Rows, each with the grade of its hidden value:
172 66 103 32 236 89 -199 -544 -187 -53 -83 -63 -108 -23 -280 -74 -257 -66 -128 187 -252 271 6 -205 -35 176 -22 -48 -3 120 111 110 124 37 -121 -141 -60 -24 65 3 -160
X
-263 -211 -28 -49 -202 -99 299 245 -143 359 -123 190 -64 98 -14 88 -133 61 151 19 365 -59 86 153 160 148 -153 -184 19 -89 1 -205 18 -38 -90 196 141 143 146 89 3
R
161 -88 43 -28 -37 5 2 -262 41 -24 87 -24 108 -187 -65 -148 -166 33 51 39 -79 214 200 -119 -62 107 7 -129 -88 2 -56 226 188 16 8 -181 -14 -69 14 -46 41
R
-253 -397 -456 -123 111 -257 79 15 -18 46 59 281 246 -22 183 218 120 -229 -97 -37 72 170 -208 22 293 3 513 155 -58 -257 -183 20 68 202 -189 -348 -18 321 122 -29 -215
E
105 -25 177 33 11 -92 -139 -240 -112 -12 -71 -24 222 -200 -151 -29 -163 -67 -383 38 -43 221 242 -248 -69 169 107 -33 -77 245 15 223 -18 173 -160 -127 -14 -98 100 205 56
F
-14 -389 -401 -187 72 -178 30 -83 164 77 137 210 143 38 149 136 53 -315 84 29 -200 300 -240 51 220 -155 375 101 -24 -184 -338 69 154 141 -21 -406 5 233 145 -83 -186
U
-127 80 72 137 15 -31 114 40 -156 177 -67 138 -84 37 -35 277 -15 -62 120 -100 393 -83 -85 175 301 -30 -170 -109 137 -130 65 -217 86 -144 -132 161 134 90 -3 -106 -56
N
98 -195 22 -129 31 185 -1 -249 -71 62 3 32 267 -108 -55 -110 -170 -5 -181 9 -17 56 128 -79 -93 70 -128 -146 -10 157 -86 8 45 167 11 -94 2 46 32 119 -3
E
-238 -609 -489 -276 37 -79 104 -39 78 63 36 295 362 48 206 169 86 -204 -83 -15 -66 112 -185 69 191 -70 435 57 -112 -177 -348 -18 165 249 -125 -373 -29 480 111 -67 -206
X
-309 -234 12 -97 89 68 182 -23 -247 187 -131 305 15 71 -34 317 -34 65 -79 -113 397 -98 103 220 240 100 -107 -138 22 -159 25 -114 188 -33 -260 27 182 272 75 98 -120
E
98 49 -60 96 -295 332 169 159 -94 193 68 -52 -438 -48 90 -184 127 351 384 -48 7 -62 382 -41 148 -88 -236 -251 -84 -131 -61 252 186 -139 102 91 108 -136 -105 119 -100
F
-246 -77 -102 9 -94 -8 286 172 -250 304 -97 150 -219 101 -55 44 -124 126 220 32 394 -86 -33 150 218 162 -222 -175 113 -198 97 -272 -20 -88 -52 178 109 91 97 42 -97
R
-145 -164 182 98 -331 -201 93 216 -105 378 -288 58 9 111 -90 104 -149 -124 -40 84 98 63 145 -81 138 18 -181 -74 -113 303 20 -118 51 108 -173 309 143 200 136 193 75
R
290 130 199 119 -39 184 79 -141 42 210 241 77 -281 -174 141 -31 68 101 385 -56 -45 44 469 -1 84 -38 -90 -167 -237 -51 54 451 347 -233 -44 154 218 -280 -93 28 -65
J
-220 -56 -300 -2 -180 102 276 216 -135 165 -18 -11 -92 108 -54 -91 -97 132 305 37 398 -187 -279 162 176 75 -212 -327 264 -299 -127 -487 -173 -84 130 87 -133 149 39 -257 -67
E
98 -60 -371 -64 112 184 72 209 -166 131 -362 -105 -13 306 426 -181 -47 -21 59 -290 39 59 -39 70 -84 -116 -145 413 722 -41 52 -387 -193 182 701 -130 245 -95 -304 511 23
N
97 161 -3 250 87 5 -257 -423 -310 -182 -150 -227 17 -188 -280 -227 -173 13 -305 177 -188 219 -19 -482 21 211 54 29 -78 190 232 111 -26 222 -180 -123 -213 23 -38 24 -148
F
-299 -171 -78 -6 -164 47 158 128 -199 236 -288 51 -145 261 -101 73 -132 71 101 89 197 -106 -19 80 124 140 -106 -224 75 -58 -45 -307 12 -36 -104 192 -22 313 78 -54 -81
X
-52 -55 -398 -3 207 158 178 233 -373 194 -354 28 53 181 521 -174 -16 88 -26 -334 296 -88 48 42 -40 78 -95 504 607 -82 343 -385 -230 230 554 24 326 -106 -349 637 -47
S
255 292 432 390 -134 4 -271 -143 -96 72 -191 -151 -346 -53 -69 114 96 -45 -13 -26 -292 234 502 -329 160 -146 -40 55 -238 322 146 521 364 -65 -225 176 165 -121 -132 193 -17
E
-323 -172 -60 -7 -37 -78 188 20 -276 251 -288 119 -307 265 -170 78 -219 77 180 132 188 58 4 83 184 242 -148 -130 48 -166 126 -217 143 -71 -171 120 67 296 122 29 -143
E
-153 22 19 113 23 -54 130 -34 -125 116 -94 93 -50 59 -32 174 -97 -23 188 -52 344 -61 -63 150 203 87 -97 -129 112 -192 84 -216 130 -156 -107 124 60 150 -36 -204 -41
J
174 15 -198 66 245 -13 111 44 -132 172 -265 4 111 131 561 -150 -111 -105 173 -323 134 84 105 53 -118 34 -54 570 519 -28 375 -230 -5 104 580 42 398 -194 -404 455 68
J
228 327 223 210 -111 366 -147 73 -127 113 -37 -83 -509 38 -39 210 277 96 56 -173 -58 2 298 -14 297 -375 -250 -167 115 67 -163 273 140 -176 -8 57 166 -221 -82 201 -106
N
58 62 16 -41 161 141 -56 -245 -149 -3 9 9 -35 -27 -140 21 -112 17 -123 24 72 59 38 -4 -1 145 39 -184 149 -57 -70 4 -70 -41 -45 -121 -66 -108 80 -1 -85
M
-263 -316 20 -97 -279 -82 296 270 -37 373 -166 190 6 161 17 135 -126 20 179 -10 301 -56 143 196 134 57 -184 -218 -11 -37 -115 -195 127 -41 -71 198 161 252 127 53 65
S
-155 78 -100 121 -8 7 211 61 -183 207 -19 70 -202 70 3 26 -87 69 312 25 363 -136 -76 129 185 177 -84 -191 110 -259 119 -255 -20 -182 -49 221 9 38 -8 -182 -112
U
113 65 27 124 96 62 -212 -398 -150 -132 -47 -147 149 -143 -208 -121 -143 -73 -247 120 -139 140 -16 -306 -16 129 72 -95 -56 156 29 64 -3 152 -151 -110 -207 55 -7 -90 -92
N
158 -243 -329 -175 307 35 403 -4 -96 341 13 250 229 -19 693 -305 -213 14 377 -288 272 30 184 201 -203 212 -118 498 359 -187 440 -189 64 101 625 41 520 -260 -323 505 28
E
-7 32 12 127 -216 -150 176 125 4 206 -8 -7 54 -41 -40 -12 -169 -85 263 12 295 6 -159 67 150 -9 -240 -145 132 -27 2 -297 -20 -70 87 168 43 9 23 -190 99
R
129 -97 -40 -101 13 188 39 -180 -7 9 186 50 262 -228 -15 -65 -54 25 -92 -59 112 7 57 -7 0 -6 -73 -213 26 1 -174 40 1 75 39 -163 -29 -72 30 -23 -1
S
184 285 180 265 -324 259 -126 192 -26 147 -114 -207 -522 122 -24 65 225 96 194 -48 -174 -1 332 -112 197 -292 -119 -236 15 110 -220 251 104 -185 14 177 29 -144 -82 56 -39
M
-136 116 -112 165 -207 -67 -1 144 11 -104 -41 -169 47 -29 -3 -14 60 84 44 -16 221 -93 82 -75 28 167 380 -299 77 -209 -223 -17 -155 -123 -63 -10 -315 13 -33 -364 70
M
-239 -71 64 85 -61 48 49 62 -180 136 -266 93 17 159 -70 308 -9 -51 -69 -102 305 -129 -41 129 252 -60 -153 -138 124 -8 -46 -270 100 -29 -181 140 69 322 -14 -54 -43
U
323 474 277 361 -27 70 -125 -91 -33 43 102 -126 -401 -147 19 63 130 27 252 -98 -13 103 321 -109 175 -108 -29 -80 -8 -23 93 375 179 -278 -29 130 110 -392 -147 -44 -20
N
-68 -179 -88 -36 -103 185 -35 -135 -132 16 -169 -108 172 32 -86 -185 -137 77 -182 108 -68 -45 119 -195 -120 181 54 -224 -48 137 -116 -69 -58 171 -58 6 -205 203 5 -9 -43
M
-73 -106 -250 -108 90 190 134 -170 -284 70 144 90 23 -175 -130 -196 -123 185 -100 113 189 -33 -54 -73 59 262 -36 -232 4 -146 16 -68 -169 118 -78 -128 -115 -36 141 67 -211
F
65 75 -79 121 -41 -43 14 -162 34 -57 146 -95 244 -206 -9 -153 -109 -34 80 66 141 -32 -53 -115 -46 197 204 -225 -28 -82 -51 -52 -92 -31 -28 15 -240 -52 -32 -378 27
M
102 -289 -269 -112 58 -286 55 -22 282 134 365 294 523 -238 303 213 124 -462 -21 -80 35 160 -227 72 195 -184 477 104 -109 -53 -319 79 8 156 -59 -242 49 26 132 -149 -47
M
-30 -544 -527 -260 127 -160 253 -193 188 92 338 332 317 -154 303 -55 -32 -179 321 14 -52 231 -188 101 151 15 327 106 -184 -361 -153 95 313 133 28 -394 66 249 48 -183 -197
E
131 163 143 237 71 -128 -203 -361 -163 -147 -91 -140 107 -233 -171 -85 -155 -50 -227 57 -68 242 125 -345 5 185 115 52 -77 149 203 209 80 102 -168 -100 -82 -71 -54 -5 -4
F
-54 -44 185 77 -139 -218 134 61 22 314 -101 108 -126 110 -10 140 -160 -120 256 64 130 85 175 89 87 123 -1 -129 -69 7 25 -5 162 -170 -131 254 142 31 98 -64 57
M
89 145 -172 55 29 256 -39 -133 -102 -143 132 -145 134 -169 -71 -137 4 91 -70 -48 181 -102 -137 -65 34 21 -11 -270 224 -131 -171 -143 -211 16 106 -154 -248 -97 -60 -216 -52
N
156 41 -16 71 131 217 -167 -435 -219 -59 -78 -158 37 -71 -188 -247 -203 9 -168 153 -203 105 8 -297 -80 157 -85 -94 -12 173 98 5 -6 164 -42 -57 -158 32 -39 22 -148
J
89 -95 199 -31 110 122 -199 -340 -75 -97 -111 18 279 -103 -119 153 -61 -90 -407 -95 -56 130 212 -110 -8 -27 16 -72 -10 208 -118 175 165 137 -165 -198 16 97 -2 113 17
N
-68 -126 -225 12 -285 -55 236 201 69 100 344 51 606 -424 130 -174 19 20 -63 -21 471 -260 -62 -59 14 145 193 -352 -129 -46 -218 -154 -344 142 -42 80 -238 -57 76 -272 108
F
1 252 120 254 37 -199 70 -73 -109 157 -24 24 -142 -21 -56 105 -151 -109 262 49 284 20 -91 42 160 168 -9 -63 86 -103 225 -158 22 -222 -93 253 50 -104 -6 -251 -16
X
180 -48 192 -65 358 -13 -206 -674 -222 -87 -61 72 -46 -136 -310 -1 -299 -60 -295 130 -263 461 183 -215 -27 228 -10 76 -82 121 190 354 282 106 -220 -341 94 -63 128 243 -148
R
-234 -164 -218 -44 -216 213 26 136 -84 -52 -124 -92 220 51 -43 -12 60 126 -196 -30 196 -223 -3 -32 25 52 152 -371 102 -67 -369 -207 -193 94 -53 -63 -306 267 14 -183 -10
M

64 235 -255 61 -145 -233 -119 164 146 -351 -330 263 245 -47 120 -45 -267 75 69 278 -23 -95 -105 -302 -54 219 295 110 86 -302 512 203 -145 8 -59 64 173 235 -409 -192 -10
LG
71 -123 -359 -382 85 -56 278 269 278 -6 -235 -133 -8 -30 117 -200 424 -397 4 128 -2 99 -303 -202 91 200 -147 -84 18 192 -54 210 32 -48 -150 165 22 -72 -243 -63 103
CC
-66 45 258 -401 -196 494 -138 280 59 65 172 136 -126 -229 -272 -357 197 54 -14 -438 500 25 333 63 346 -81 -351 -191 -206 350 -202 236 68 -225 315 339 -72 152 529 147 -333
FB
-277 -73 46 285 -180 -38 -351 138 -74 -72 449 189 21 88 -159 314 310 124 -15 -509 -226 -157 -253 103 255 -374 -19 -69 -185 65 61 129 -130 -1 12 -250 -160 -503 -331 -111 -184
MD
72 90 158 -85 34 -67 -167 -230 85 -124 -75 -166 -31 -10 22 310 -83 240 434 327 90 -254 219 -282 -156 22 98 -117 131 -465 192 63 -29 79 224 -46 564 -154 23 -102 121
LC
15 -257 -496 -274 -114 -55 245 230 321 -223 -178 -66 131 -83 202 -115 315 -377 -62 -124 -43 256 -263 -270 45 198 28 16 104 109 -27 47 -54 -340 -224 43 143 97 -254 -94 411
LG
-29 -91 -53 283 -177 215 -236 -233 -64 -211 -97 11 -47 -173 -173 209 -128 108 -123 -112 -77 3 217 -133 -85 -102 129 15 376 -248 -55 148 -110 -125 68 -20 -111 -367 10 77 140
FP
79 8 259 -570 22 17 -5 444 354 3 42 -80 -152 -451 375 -333 -509 -126 244 145 532 -195 101 -26 -77 516 -85 -237 -156 -186 -177 -62 134 -343 163 185 494 284 200 -34 296
FP
-92 -65 -305 258 -448 160 136 244 163 199 -202 -37 30 32 29 -265 390 -368 -287 -633 -348 407 -333 23 22 210 60 -196 -8 -3 -10 -305 -186 -348 -257 3 -245 -25 -97 37 155
MD
170 273 -13 67 30 -64 -79 -307 57 -143 42 -226 -161 -54 125 346 59 32 361 285 101 -102 218 -87 -197 -73 74 -151 342 -276 177 -101 58 43 185 -51 411 -253 15 -218 300
FB
98 253 -302 131 -9 -142 -69 116 89 -279 -259 203 202 -151 97 -201 -153 63 53 178 -37 -11 -236 -123 -44 193 225 70 74 -165 376 89 -48 -31 -142 79 86 180 -394 -191 36
FB
22 102 48 362 -220 82 -79 -78 170 295 -43 95 -95 -95 -97 -487 -160 252 101 -322 281 118 314 216 -106 -15 89 -45 261 -4 106 -460 -25 -160 45 291 -76 209 95 83 120
CC
93 -5 -161 -99 236 -355 -145 211 118 -126 46 135 -110 -57 59 33 -193 16 55 570 143 -333 -90 -107 -49 35 38 123 206 7 -59 341 18 140 21 29 -76 -425 -537 -129 151
FB
68 62 -144 275 -63 -77 77 -338 169 254 5 -140 -3 84 -55 -290 300 273 343 -191 98 119 68 59 -118 -127 95 -95 209 -140 122 -660 -58 -48 14 127 297 92 -48 -73 346
NT
-63 -71 12 122 -225 307 -289 -166 -108 -252 19 12 -62 -206 -190 286 -63 90 -133 -164 -55 -48 196 -164 -2 -106 39 -76 222 -283 -150 222 -128 -158 169 -72 -56 -412 132 70 96
FP
-94 11 -358 316 -574 114 166 169 226 173 -315 12 45 72 49 -251 315 -369 -290 -592 -296 409 -169 -33 -8 173 102 -159 131 -58 205 -293 -239 -246 -217 107 -295 113 -103 39 92
NT
197 -5 72 -430 409 -220 128 -20 329 27 90 -303 -296 -51 220 145 145 -135 540 516 470 -205 262 -38 -80 -65 -204 -81 304 267 22 204 319 127 144 189 412 -215 -54 -162 191
FS
44 -34 -9 133 -38 268 -240 -246 -114 -47 -68 -96 -182 -112 -249 260 61 103 -40 73 -72 -65 195 -124 -100 -122 -48 -114 330 -208 -212 286 -42 7 152 -14 -151 -610 101 101 51
Ct
85 -65 -440 -326 43 -157 231 279 240 -5 -222 -48 6 79 63 -168 454 -349 -44 234 -50 57 -325 -251 88 159 -105 -36 37 154 -34 224 -47 24 -124 131 -56 -151 -366 -91 106
CC
-336 -150 -108 365 -334 61 -319 30 -50 -177 446 219 105 1 -146 289 323 114 -104 -763 -254 -19 -230 96 272 -430 12 -53 -101 33 98 20 -189 -115 -39 -237 -206 -366 -283 -93 -73
NT
-125 381 774 338 -358 346 -355 -9 -252 -93 56 -25 -192 12 -297 334 -89 52 -29 -284 60 -179 552 29 169 -162 121 -97 -32 -165 245 99 -77 8 420 -16 148 -194 407 27 -510
LC
158 260 -333 -46 61 -164 -35 67 105 -224 -344 133 168 -71 61 -146 -46 73 137 413 -24 -82 -213 -255 -70 210 143 17 80 -233 342 213 -55 100 -69 114 141 91 -363 -177 0
FB
80 34 -234 28 101 -378 -134 203 84 -274 94 216 -23 -52 62 -1 -205 3 -55 434 143 -233 -67 -110 -2 5 184 232 243 20 -20 138 -60 -6 12 -14 -33 -282 -573 -192 302
ZQ
49 -33 -131 422 -313 -59 78 -137 411 424 -307 -120 -276 112 124 -46 -57 -153 130 -180 73 234 436 112 -339 -6 45 -125 685 46 322 -178 20 -13 -95 282 -292 -77 -14 108 140
Ct
52 168 -161 -60 12 -222 -97 177 134 -247 -353 221 266 -29 31 -168 -183 179 159 340 -4 -180 -193 -322 3 229 217 93 -74 -288 435 246 -118 97 -50 109 248 227 -408 -140 -137
LG
-38 -215 -53 600 -347 -47 144 -206 370 391 -408 -177 -161 178 24 -98 -24 -129 42 -348 -72 316 423 47 -307 -6 214 27 668 6 312 -354 -63 -115 -192 226 -186 0 -67 175 196
LC
-83 66 444 -134 0 -54 -168 238 -127 -175 551 -9 -214 126 -214 247 336 -75 8 -40 296 -257 258 16 376 -341 -36 113 -128 346 -239 36 -4 -85 379 -112 258 -402 -10 -152 -12
LC
12 200 291 -195 18 -81 -178 233 -63 -120 547 -13 -348 75 -86 334 289 -174 46 142 339 -279 272 71 261 -320 -158 -19 27 351 -204 189 70 30 394 -60 77 -535 -16 -193 -2
FS
3 103 426 -231 160 -50 -143 248 -29 -35 539 -97 -385 31 -76 273 272 -176 127 108 384 -292 264 145 271 -293 -201 -39 -9 448 -261 183 170 11 354 -29 135 -543 32 -153 -49
MD
-49 111 276 -120 -26 -51 -99 237 -50 -128 553 -40 -299 37 -70 237 334 -242 -38 -65 289 -192 192 119 319 -312 -112 6 -3 389 -233 12 43 -69 317 -66 80 -455 -34 -182 64
NT
46 -22 -48 528 -208 -102 146 -135 385 565 -389 -164 -254 162 63 -238 -10 -109 144 -171 17 224 328 175 -327 26 82 -92 597 62 328 -313 27 64 -164 328 -282 -42 -98 136 52
Ct
76 -24 -61 241 -26 -116 125 -314 273 359 -136 -213 -74 76 9 -299 151 213 383 -83 137 85 163 37 -210 -33 86 -103 302 -165 141 -592 -20 -1 -7 205 282 89 -40 1 319
ZQ
30 -3 -233 -15 29 -56 -75 47 66 -306 -431 130 322 -69 -66 -120 -60 177 83 210 -163 -53 -248 -385 -9 224 227 110 -35 -314 304 281 -127 -16 -141 40 238 137 -340 -62 -59
LC
78 153 -235 -46 -11 -448 -227 301 63 -313 183 296 -28 -1 103 111 -248 8 -65 523 133 -333 -92 -174 4 41 190 173 148 -123 3 172 -145 22 116 -94 1 -323 -595 -258 303
ZQ
-41 -2 402 -325 71 -38 -112 170 -25 -121 520 -123 -310 89 -138 337 360 -137 115 90 382 -292 333 -31 317 -342 -174 13 -24 344 -287 163 64 -8 424 -44 269 -488 73 -125 17
LG
126 245 -215 45 128 -127 2 127 42 -117 -403 102 172 -32 -39 -275 34 61 74 342 -105 -66 -308 -190 -9 219 148 48 -32 -148 303 194 -42 137 -128 139 75 62 -394 -121 -157
FS
-37 -348 -331 -305 -28 43 262 228 319 -86 -272 -147 93 -88 120 -153 349 -368 -34 -163 -76 211 -269 -251 80 202 -67 -37 27 141 -52 177 -5 -236 -237 111 88 33 -180 18 178
LG
-93 -64 358 -121 2 -29 -137 178 -70 -191 582 -67 -244 68 -151 308 332 -133 -1 -122 287 -186 273 40 323 -366 -54 106 -7 383 -310 19 30 -168 317 -133 224 -459 -3 -132 140
LC
-71 25 407 -219 61 -21 -126 240 -30 -153 638 -76 -332 -45 -52 265 251 -204 42 -73 406 -258 267 146 338 -336 -159 8 -28 431 -303 61 115 -102 360 -58 179 -457 42 -161 66
ZQ
2 -33 71 400 -162 233 -45 -242 163 284 -94 21 -69 -186 -164 -534 -130 317 129 -472 300 199 382 239 -102 -80 68 -31 334 39 61 -486 27 -217 7 346 -54 250 221 162 127
NT
-91 367 762 301 -169 286 -266 103 -203 158 199 -106 -346 -20 -229 153 34 -54 0 -287 115 -184 371 266 170 -166 -40 -191 -84 61 45 -4 52 53 347 33 -5 -354 327 20 -471
Ct
-147 253 632 318 -296 314 -239 3 -232 -45 169 -110 -187 -16 -250 240 108 -43 -85 -410 -12 -100 317 92 205 -181 81 -118 -91 -95 41 -97 -81 -74 319 -71 139 -277 301 3 -299
LG
109 248 370 -676 -52 -1 -104 527 291 57 17 -4 -166 -377 330 -316 -554 -45 287 339 555 -361 117 -102 -54 590 -120 -345 -325 -377 -86 24 59 -180 335 200 532 291 261 -62 82
ZQ
-8 64 276 -127 139 -7 -66 144 -82 -140 530 -121 -306 -34 -93 199 358 -208 12 -9 295 -181 159 148 293 -322 -132 25 31 427 -312 21 123 -68 271 -56 124 -503 -23 -169 106
CC
-71 8 237 -357 -190 476 -146 339 95 38 189 184 -102 -302 -212 -430 75 54 -32 -503 533 65 314 124 320 -39 -308 -148 -188 397 -199 199 97 -322 245 341 -88 234 488 144 -263
FS
-68 -53 -260 269 -412 194 161 150 194 249 -327 -109 4 32 33 -237 359 -354 -203 -572 -342 404 -249 4 -43 222 41 -230 66 -45 80 -247 -145 -267 -255 68 -223 -7 -33 74 74
MD
5 26 -22 114 -177 251 -256 -114 -48 -118 -11 -11 -151 -205 -105 224 -99 31 -77 -45 -25 -51 178 -81 -94 -30 -17 -150 269 -253 -120 226 -61 -94 141 -20 -133 -429 106 54 91
FB
20 134 46 276 -262 65 -93 -107 161 245 39 88 -89 -47 -97 -387 -70 266 149 -305 312 83 348 157 -65 -73 69 -74 225 -39 110 -476 -60 -149 135 252 27 201 137 35 147
NT
-165 -223 -370 334 -655 180 163 144 265 71 -307 -47 128 28 91 -152 274 -377 -305 -805 -386 523 -169 -111 -56 215 187 -116 139 -131 129 -347 -269 -486 -308 -15 -149 164 -57 86 298
LC
100 61 24 38 47 -156 -18 -274 159 -61 -87 -231 -58 30 97 231 31 113 410 261 75 -123 181 -193 -189 -20 131 -71 275 -321 211 -135 -1 55 113 -9 501 -131 -83 -138 272
LG
-301 -191 -68 233 -252 -46 -270 77 17 -171 441 153 31 39 -76 371 297 27 -49 -562 -177 -99 -169 42 248 -406 -13 -32 -48 70 66 103 -149 -62 -2 -223 -141 -437 -324 -109 -29
ZQ
